Each row has a hidden value. The values are split into ranges, and the band after each row names the range that its value falls in. Each part has its own value, ranges and names.
[-135   62  188 -256   94  -71  174 -363  -90  135   47 -176   93   31
  177  122  115    3  -34  -83 -156   -6 -108 -382  226  222   92    8
  138  -90  -44   67 -314  -55  405 -190  -32 -143   22 -241   99  -31
   49   14 -191 -166 -243   30  144 -218  -99] : kuze
[-225  -96   66  -99  122 -193 -297  -40  134  -19  209   73  235 -161
  460   20  141   76    9 -267 -398  134  -96  -33   67  -92  186  -83
   77 -266  105   69   10  100   24 -343 -102 -229  -96   20 -175  130
    7  -95  137   47   46   46 -167  191   52] : fum
[ -96 -200  131  112   36    5   37 -711  146  146   67   80  403  -12
  221   11  191 -142   77  183   32 -355  -59 -105  234   35   29  350
  218 -411 -171 -223 -152   75    4 -331 -106  -58  -19  -97  319  258
 -143  -54  -40 -130 -144 -162    7 -373  280] : zafid
[ -90  298 -414 -435 -180  140 -175  364  -16   92 -237    9  -29  -47
  106 -214  130   -9   -4 -390  -17  -18    0 -457 -295   74  110   20
   39  109  191  169   72 -167  303 -113  159   64   37   86  -61  139
  160 -215  174  160   46  319  -96  430 -388] : koga
[ -17  204 -245 -256   68   -7    6  172  -75   57  110 -532   89 -144
   -3  112 -276 -254 -216   28    0  324   12    9  161  -53 -116 -151
 -190   31  276  126  -99  -59  185  247 -176  180  -49  -40  221 -229
 -143 -162 -132  430 -198   68 -311 -100 -214] : val
[ -81   31 -244   79  -25  282   53 -178  255 -113  181 -125   28 -112
  -37   -1   13  256  -23  175  144 -235  230  -81  225  115  146 -107
  -28 -169  159 -251   76   15 -127  -56    5  -32 -232  -73  -32 -133
 -189 -116  240  149  -17  -51 -146 -121  148] : koga
[ 127  137 -311    9 -200  146   79  378  -60 -120  -53   64  -58  123
  111 -249   45 -254  110 -264   79  170   24 -206 -214  114    4  -66
  -34  130  127  186  -78   43  -17  129  135   84   61  125 -256  197
  367  -83  142   64   -5   31  -83  363 -245] : fum
[  -6   59 -498  174 -292  113  -95 -340   34  132 -112 -270   94 -106
  301 -218  -27 -109  113   -2 -174   -8  -32 -193  123  106  164  243
 -391 -112  -84   14 -233 -117  -77 -319  195 -127  334  102 -153  341
  255  110 -119  104 -246 -100 -260   30  -60] : val
[-117    2 -511 -489 -168   88  -79  201  157  419 -126  -19   80 -147
  323 -231  193 -217   67 -327   75  -13  152 -774 -348  102  174  169
  146  -58  156   32 -200 -130  318 -211  190   75   98  -37   11  289
  -11 -173  236   56  164  225    9  250 -201] : buni
[ -30  371   83 -487  134   28  -46  313   86  -44   25  148  231 -119
  135  -32  287 -168  -94 -187 -402  -95 -152 -264 -355  -37  -73  165
  220   35  195  180  274   15  478  139 -121  276  -22 -110  214   74
 -184 -217  -29   17   -8  168   34  104  190] : Tele
[ -81  -81  249   82   92  108  122 -539  104   -4   22  -49  271   -1
 -197  136  207   35  -25  318  -68 -276  -81   41  237   20    2  189
  139 -228 -229  -70  -56 -135   23 -249    2 -113   -6  -26  325  168
 -180   -9 -137  -39 -276 -149  -90 -377  232] : geno
[ 394  -19 -286  -61  -19  -90 -201 -235 -145  100 -128  -93  416   96
  284  -21 -223  -68   90  158   56 -117 -395 -114 -211   62 -268  253
 -146  -51   63  -42 -144   12  140 -283  -14  213  -84 -210   53 -124
  205  -27  185  456 -107   37  125 -101 -274] : nuguz
[ -18   38  195 -117  551   13  170  175  180 -206  247   61  352  148
  -54  169  139  271 -162  134 -120  179  160 -128   15   23 -121 -232
  434  -61  223  -40  361   18  112  263  -89  203 -264 -113  167 -397
 -273 -135  271  155   94   36  176 -107  257] : lomov
[-183 -209  -11 -296  -66 -232 -150 -200  112  146  159   -4  187 -309
  516  -34   28 -126  138 -211 -311  112  -49 -248   12   -2  204  190
  -34 -249  110   98 -174   74  328 -341  -80 -258   56  -89 -110  209
   89  -28   19 -246   17  -38  -88   31   65] : val
[ 243  112  -34   74   83  229  136  310  -43 -293  -89 -217 -137  286
 -281 -239  139  341   56  -65   15   36   -2  -71    6  165  -20 -325
  -37   56  122  147  270    5   14  198  230  167  157  141  182 -203
 -102  -36  117  372  -20  113 -210  223 -191] : sot
[ -25   77 -197   43 -191   48  194 -270   27   91  -95  194  104 -135
 -158   -5 -203 -466  340  240  252  -58  340  -69 -196   33 -264  596
   -9  208   94  142 -300  -53  396  113 -214  172  -59   60  236   33
  222 -232 -272 -300 -193 -184   20 -307 -123] : kavol
[-108   26  135  143  131  174   16 -419  152  -44  100 -228  149 -109
 -352  198  235  248  -35  373  -78  -94   69  107  202    2  162  163
  122 -110 -260   84  -13 -258 -158 -397   17 -254   46   42  184  -20
 -166   -5  -51  216 -209 -137 -161 -196  185] : sot
[ -39 -318   86  156    2  -49   29 -170   18 -368 -159  343  287   81
  107 -406  299   33  252 -200 -107 -268   -1  -26  -25   18  130  592
  136 -254   55 -106  -62  -27  -58  -60  219    8   25    6   20  437
  111 -126  110 -297 -217 -220  184   83  367] : nuguz
[  -4  133 -324 -396 -136   55 -169  308  -88  -68  168 -400 -164 -253
 -245   34  -52  -75 -124   16   15  181  124  165   71 -158  -54 -113
 -140    3  276   99  -55 -116  116  159 -216   19   50  -11  188 -283
 -108 -163  -59  289 -238   48 -386   29  -82] : kuze
[  23  119 -236  107  -15  101  131  328  -46 -165   16   27  -27  209
  116 -173  -11 -375  109 -238  -23  191  -19 -165 -153  184   25  -15
   -7  154   39  249  -21   80  -64  156   19  167   90   82 -250  245
  357  -19   82   32   74    0  -36  404  -89] : vufo
[  69 -179  110   28   87 -230  125  195 -113  -38 -110  159  206  160
   80 -183  -39 -315  270 -210 -126  158 -117  -53 -241   79 -149  158
   64   87   90  265 -231   82  319  123    9  118   53   87   52  248
  208 -122  -95 -155  -86  -96  138  143 -117] : buni
[ 324  256 -210    1  -27  345   -1  195   -9 -261 -114  -75    0  318
 -284 -242  357  356   -5   55  175 -119   25  -46  -78   73   -3 -172
  163   -3   69   15  379  -32 -158  115  208  149  254   79  262 -214
  -18 -110  128  432 -101  110 -149  165   21] : kavol
[ 421   66    4  130   79  369  229  278  113 -288   30   80   53  -46
 -372 -187  244  183  266   31  139   -6  130  177 -241  128  -37 -105
   16  -12   56  216  322  185 -134  217  242  -18   36  133  202  -26
 -144  -92  298  359   63  -63 -249   49  219] : zafid
[ -21 -101 -100  176 -277   70  -43 -235   10    2 -133 -284   -8  -28
 -159 -103  -36    5   64  154  -76  -85 -119   45  119   -6  117  193
 -300  -42 -147   75 -297 -283  -51 -347  206 -167  219  162  -24  261
  142   30 -191   70 -327 -138 -294    7 -148] : kavol
[ -99  124  151   90   39    1 -476  331   74 -337  138  128  265   94
  367  -67  235  353  -85 -338 -135  -77 -182  280  -98  -88  274 -424
  218 -234  404 -161  335  194 -252   37   37  -54 -478  -70   41 -142
 -244 -455  188  530   13   -3 -233  243   -4] : kuze
[-225   18 -268  170   43  182   38  -65  196 -175  107 -155   91  -92
   -4  -51 -241  249   -9   43  116 -206  230   21  239  166  166    6
 -121 -102  272 -271   91  -40  -93   82   -6   60 -358  -43  -75 -157
 -155 -186  245  119   12  -92  -59   14  125] : vufo
[-269 -288  484  133   95 -165 -235  336   65 -332    7 -183  -14  213
 -150  -60 -217   71  168  120 -259   26  -36  -68 -519   77  322   52
   71   92  221   84   58 -211  265    1  166  193 -165 -200  128 -241
    5 -191  -39  -92   68 -141  -61   61   -2] : vufo
[ -25  150  349 -302  335   -8   40  395  113  -68  233  243  221 -156
  -98  118  222    2    2 -196 -152   71   92   56 -277  -89 -144  -53
  400  -33  229  180  169  116  269  207 -202  124 -317  -23  290 -223
 -342 -321  174  121  110   94  -10   35  180] : kavol
[-143 -131  345  -25  -90 -145 -298  360  131 -251  176 -118 -145    6
   16   83 -224   10  173   91 -244   55   -1   45 -473  -66  147  -24
 -127  150  432  100  -74  -75  330   92  -19  223 -287 -264  153 -391
 -170 -317 -254   92   14 -120 -314  -60 -113] : kuze
[ 264 -246  129 -540  -36  -14  333 -231 -134   21  -19   81   15  -67
 -107  -47  144  304  236 -304  293 -224 -112  -88  225  251    8  133
   44 -185   84   32 -359   52  336 -111  140 -330   46 -305  188  -71
   31  -74   27 -151 -229   38  173  -96  154] : sot
[-137 -112 -245  285  -12   72   63 -318   96   49   49 -143  125  -75
   19   49 -102  131   59   68   47  162  196   66  379   36   44   55
 -156 -105  -58    7 -187 -163 -209 -224   75 -241  -33  237 -114   74
   72   16   46  133 -122 -143 -239   -8 -148] : geno
[-103  141  -47   87   20  167 -148 -378  105 -107   59 -272   80  -77
  -75   94  101  144  -19  320 -180  -42   24  -33  131   30  166   47
  -40 -109 -116   74  190 -117  -15 -318  -21 -129  113    4  128  -64
   -3   38  -46  185 -135  -26 -308 -170   24] : lomov
[-246  147 -394   72   61  230  -51 -159  151 -187  127 -101   36  -96
  141 -176 -102  253   15  -53   12 -303  268 -145  259  221  175   55
  -27 -215  218 -297  319   90  -28   22 -143  112 -183  -42  -53 -186
  -73  -72  387  -16  122   42  -24  101  200] : vufo
[-119  -78   -9 -243  259 -141 -319  143  130 -138  213 -115  209  -96
  513  -75  238  469  -95 -377 -537  212 -170 -106  179   -8  289 -353
   27 -358  203   38  386  123   15 -238   68 -242   47  -10 -144  -37
 -160   21  325  253  158  157 -224  344  136] : geno
[-205   48 -243   68 -130   29 -247 -336  -59  209  -93 -203   72 -172
  276  -13 -163 -432  260 -206  -64  104  -15  -68  -62  111  207  333
 -274  -93 -127  267 -285  -27  -28 -379   18 -136  165    0  120  301
  258  -44 -199  212  -67   34 -475   23 -160] : koga
[  17   52 -200 -339  -60   18   -9  117  -94  -82  150 -393 -179 -237
 -352   78 -229 -126  -49  132   69  168  130  150  158 -110 -163  -48
 -206   31  193  165 -128  -85  231   95 -277   35   54   15  167 -300
    7  -82  -61  125 -227   75 -341  -76 -143] : kavol
[ 224 -223  146 -174  -72 -232 -106   90  -62  164  -79  179  183   68
   58  -13  284 -291  256  -57 -229  314 -219  -46 -375 -161 -163   77
   99   34 -117  447 -292  -37  256 -263   93 -156  339  143  144  324
  224  -35 -260   24 -170  -37 -184   43 -202] : koga
[  47  -12 -480 -233  -41   65  -82   27  197  342   64   28  236    5
  611 -313  288  -65   71 -318  129    2  147 -643 -114  110  142  117
  300 -284  150 -107   69  171   57 -164   33  119  189    2   72   91
  -88 -110  395  164  333  150   51  290   -3] : Tele
[-469  145  -22  281  176   85   73  -29  280 -116  -46   99  131  125
  -64  -77  194  155   46   36 -355  -80  257 -146   91  148  221 -332
  161   53   70   -2  153  -43  136   47   47  -70  -56  233  -52  304
  -50 -190 -209 -233 -159  -64   -1   22  126] : sot
[-359  356  153  382   76  317  150  -44  147   80  -32 -194   22  -50
  -61  -35   71 -489   -3  225 -434    3  192 -588 -378  226  132 -152
   81   97 -214  162  -79  -89  253  -72  119  201 -130  143  -33  342
   49   54   20 -160  -56    3 -137 -261 -244] : kavol
[-114   82 -363 -194   71   35  244 -232  158  257  -17  -59    7 -222
  -35  -57  -63 -124  129   97 -407  -34  155 -487   36  142 -182  348
 -218   87 -152  194 -182 -189  485 -266  -93   75  353  158 -165  222
  175  248  -12 -385  -55  111   77   32   59] : Tele
[-273   16  346  268   93  295   84    6   22   75  -49 -150 -103   19
 -201 -201  224 -367  135  -40 -225 -111  177 -542 -404  230  209 -161
  231 -170 -295  109 -194  -29  105 -212  237   92  -32  100  164  310
    5   77  267 -159   25  107 -196 -154 -168] : zafid
[-476   69 -150 -274 -232 -259 -322 -367  -54  194  -18   46  184  -50
  474   18   68 -275 -108  -76 -272  -67  -27 -395   69 -105  113  343
  190 -116   67 -126 -377 -226  389 -379 -248  -69    0 -108 -111  169
  342 -140 -261 -456 -330   -6  146  -68 -195] : fum
[ 158 -165  185 -515   88   30  535 -273 -130   69  -40   56   24    8
 -134   -1  144  160  115 -298  232 -266 -142 -301  315  347  -33   16
  100 -140   -4   18 -485   42  414  -84  137 -245  -38 -314   78   87
   48  -17   34 -270 -277  107  325 -161   93] : buni
[ 305 -201  152 -433  -94   -4  178  -68 -158  -62   31  154  -47  -25
 -180 -144  150  278  238 -305  349 -299  -92   59  101  121  -75  270
  138 -199   90    6 -246   84  219 -105   -9 -165   48 -187  223 -224
   36 -123  180 -115 -108   55  135   86  129] : fum
[  53  -52   70 -238  251 -180   55  154  -82  -10  -66   88  243  115
  169 -176  144 -245  119 -249 -248  144  -87 -276 -203   30 -153  206
  185  -45  104  220  -39   75  375   99  -36  244  166  -29  221  121
   38  -74   -1  -53  -37  101  108   93   27] : koga
[-208  -92  196  125  -99  208    9  -55  -64  123 -121  -62 -111  -38
 -141 -207  134 -536  244 -117  -21 -166  127 -445 -431  165  143   78
  129 -140 -205  112 -421  -38  134 -231  183   85  -67   17  206  389
   95  -41  130 -146  -68   68 -211 -161 -247] : nuguz
[-488   76  -14  254   -4  101    0  120  254 -209   40  174  -27   -4
  -89 -125  214  170  118 -118 -298  -36  342   30   63   72  305 -187
  116   27  114   28  134  -76   12   67   52 -190  -58  279 -126  271
   -6 -212 -154 -315 -107 -147 -138  190  184] : sot
[ 353 -142  140 -174 -146  -69   23   50 -267 -156  196 -168 -121  -85
    0 -140   -5 -198   91 -191  153   24 -220  132   74  -79 -185  467
  -48 -175   13  178 -286   89   17 -106 -216  105   92  -64  109 -226
   67   30  229  142  -23  -29 -130  203 -152] : fum
[  68   37 -139  110  -80   85  130  286  -99 -216  -69   70   -8  270
   59 -148 -181 -262  167 -144   26  273   14 -116 -198  180  -54 -163
  -82  157   97  218  101   25   48  233  134  118   58  123 -168   97
  484    9   51  -76   39  -11 -136  248 -223] : Tele
[-219   91  170  349  150 -155 -652  186  -56 -382   76   23  294  257
  476 -182   30  511  113 -353 -147   22  -13  352 -110   24  375 -268
  252 -250  476 -195  442  246 -191   98  -27    4 -350  -95  235 -515
 -116 -462  116  458   63  -76 -167  210  -13] : vufo
[ 159  135 -263 -256   18    6  -65  271  -12  167   37 -232  349 -187
  -62  203 -191 -495 -248  136   -1   95 -316   39 -247 -169 -265  179
 -128  113   60  129 -327 -218    7  -65  -92  239 -247  -88  -38  158
  -38 -173   86  569 -188   28  -73   15 -138] : koga
[ 208 -364  267 -115   26 -210  258  374  -50  -27  -83  155  101    5
 -177 -170   52 -296  336 -159  -72  247 -122  -28 -359   35 -125   19
   50  114   44  440 -314   76  401   65  145  -93   85  161    2  374
  159  -97   -7 -203  -61 -114   58  147 -148] : geno
[  81  214  177  498  167  192   60  -89   98 -342  285   99  365   76
  336  -68  361   30  -94  -56 -307 -171 -216  235  189  106  108 -188
  140 -288  -10 -166  175  341 -423  102  -22  -15 -273  -40 -135  209
 -179  -56  179  261 -137 -264   -5  -35  412] : vufo
[ 171  271 -130  -55   -7  333  -21  364  -29 -212  -91  -52  -21  211
 -338 -191  313  238  -45  -96  134  -32   75   -3 -152   24   15 -179
  192   16   69   81  307 -115 -164  143  199  123  131  148  239 -158
  -40 -166  163  405  -66  139 -209  252  -22] : val
[  21  -60  140 -143  299 -190   62  266  -46   37  -26  103  277   12
   93 -178  194 -219  141 -287 -313  127  -71 -197 -294   27 -109  219
  230  -25   68  250 -150   62  324   54  -23  178   66   27  151  181
  -57 -120   76  -11  -29   35  194  153   77] : buni
[ -87  -25 -289 -138   41   47  334 -275  100  173  -35  -58  -13 -156
 -177  -43   -3 -280  114  209 -287  -25  140 -442   84  106 -230  426
 -138   97 -232  222 -230 -226  425 -219 -111   96  336  187 -106  335
  180  261  -39 -429 -110   16   90  -24    2] : nuguz
[-295   93  196  144  255   17 -113 -435   97   68   41 -272  320  -38
   71  -34  268  169 -126  141 -291 -211   33 -143  247   13  146  214
  285 -332  -92 -139  129  -81  116 -223 -112   57   10   40  461  -53
 -438  -85   -3  113 -128  -56  -38 -230  126] : vufo
[ -39  228 -191   96   38   53  -26 -130  111  440  -21    2  333 -137
   99  164 -139 -241   60  139 -105  -87 -106 -217 -279  115 -171  137
   30  119 -158  134 -217  -88  225 -362 -124   63 -214  124  -60  131
   37  -73  134  220   81   25   89    4 -312] : vufo
[-335  313 -257  224  103  239  -48 -180  206 -134  129 -326  116  -21
  139  -46 -183  271 -127   98  -32 -219  253 -116  273  216  262  -20
  -40 -118  251 -307  290  -23  -48  106  -90  183 -230  -89   78 -325
 -223 -175  111  182   17  -35  -88  -52  167] : Tele
[ -94 -156 -299  348 -208    0  -35 -397   53  -44   51 -259  -94  -34
   57  -43 -220  -54  163  206  -94   73   94   51  323    9   12  285
 -408  -22  -69   61 -282 -157  -99 -284  -45  -66  192  181 -150   83
  199  124 -183   -8 -175 -201 -332    5 -188] : buni
[ 248  192  -34  138  111  288  108  285  -15 -360  -14 -133 -124  179
 -250 -220   42  294  201  -59  -31   60   90   57 -117  230   18 -162
  -96   60  108  214  472  105   -6  262  172  149  202   98  204 -298
   -5   14  159  290  112   61 -291  208   54] : zafid
[ 337 -134 -417 -238  -26 -231  -83 -214  115  -86   69   47  407  -58
  346   20 -161  294  140  177   98   38  -93  143  151  -62 -167  399
 -175   -9  424  -68   51   63  215    8 -135   22   24 -222   36 -299
   10 -199  -92  239 -130 -179  124  -67  168] : koga
[  57 -215  233  103  -88  -60  -55  -78 -197 -619  -84   -6  133  222
  -42 -170   80 -385   28   49  133   43 -164  217   62 -173   15  402
   58 -120  142   81  -29  -14 -144  167    8  189  -60  -97  212  213
  189 -212 -159   44 -350 -206 -205  -83  -22] : geno
[-180  435 -161  -82  222   67  -22 -151  -94   81   48 -119  -58  -76
   79  117 -112 -141   32 -185 -282  148   44 -108  234  122 -219 -273
 -115   38  -24  328  116  170  317  -85 -364   61   15  215   90  -88
   98   24  -50  141   12  341 -340   64 -415] : koga
[ 170  186 -243  137   22   -5  -18 -250   94  306  -99  -33  448 -130
  181   16 -180  -26  133  271 -160 -127 -160 -226 -283  146 -185  313
  -86   97  -70   65 -113  -53  323 -344  -30   84  -90   47  -80   16
  110  -13  165  189   -9  -61  241  -91 -208] : fum
[-431  -86  155   37   43   93   71  107  304 -232  -22  274  -85   -8
 -160 -195  242  266  269 -209 -184 -234  302  -95  -37  174  381 -204
  160  -35  175   39  142   53  227   16  135 -217  -70  122  -14  289
  -67 -272  -76 -442  -10  -23  -83  148  274] : koga
[ 444  -20  -39  193  101  359   52  298  140 -210  -41  163  128  -38
 -317 -314  316  411  398  -86  119 -107   81  186 -381  199   99 -236
   78 -125  -13  189  431  263 -215  -23  354 -190   84  208  142   33
  -85  -79  538  424  202    7 -206  223  243] : zafid
[ 311 -220  -37 -473 -125  -76   98 -146  -58  -18   63  220   62  -83
  -36  -68  152  373  289 -243  337 -170  -30  148  151   78  -25  222
   88 -168  180   19 -194  112  202 -127  -20 -335  112 -198  155 -215
   93 -173   38  -84 -146  -20  104   48  231] : fum
[-254  119   -9 -259 -124 -213 -183 -440  -85   90   87   19   57 -115
  503   42    9 -161   48 -143 -378  -22 -148 -260  211   26    7  283
   -7 -136   -3  108  -75   42  488 -346 -349 -103  124  -51  -41   41
  265   54 -191 -389  -93   55  -51   10 -200] : lomov
[ 104  153   67   78 -115  242  162  319  -83 -235    8  124 -207  182
 -146  -59  -87  -97  240 -215   60  212   44   70 -167  200  -60 -290
  -79  149   12  359  311   90   48  225   94   -7   63  237   11  -45
  322   19   54  -22  184   56 -411  305 -249] : Tele
[  98  -73  185    9  -49    3  290  267 -154  -68 -203  214  134  210
   29 -206  -93 -314  251 -395  102  144 -150  -40 -183  210  -96  -47
   30   56   33  301   25  100  239  251  199   25    1  215  102  334
  277 -102   16 -157   62  -16  -81  261 -247] : Tele
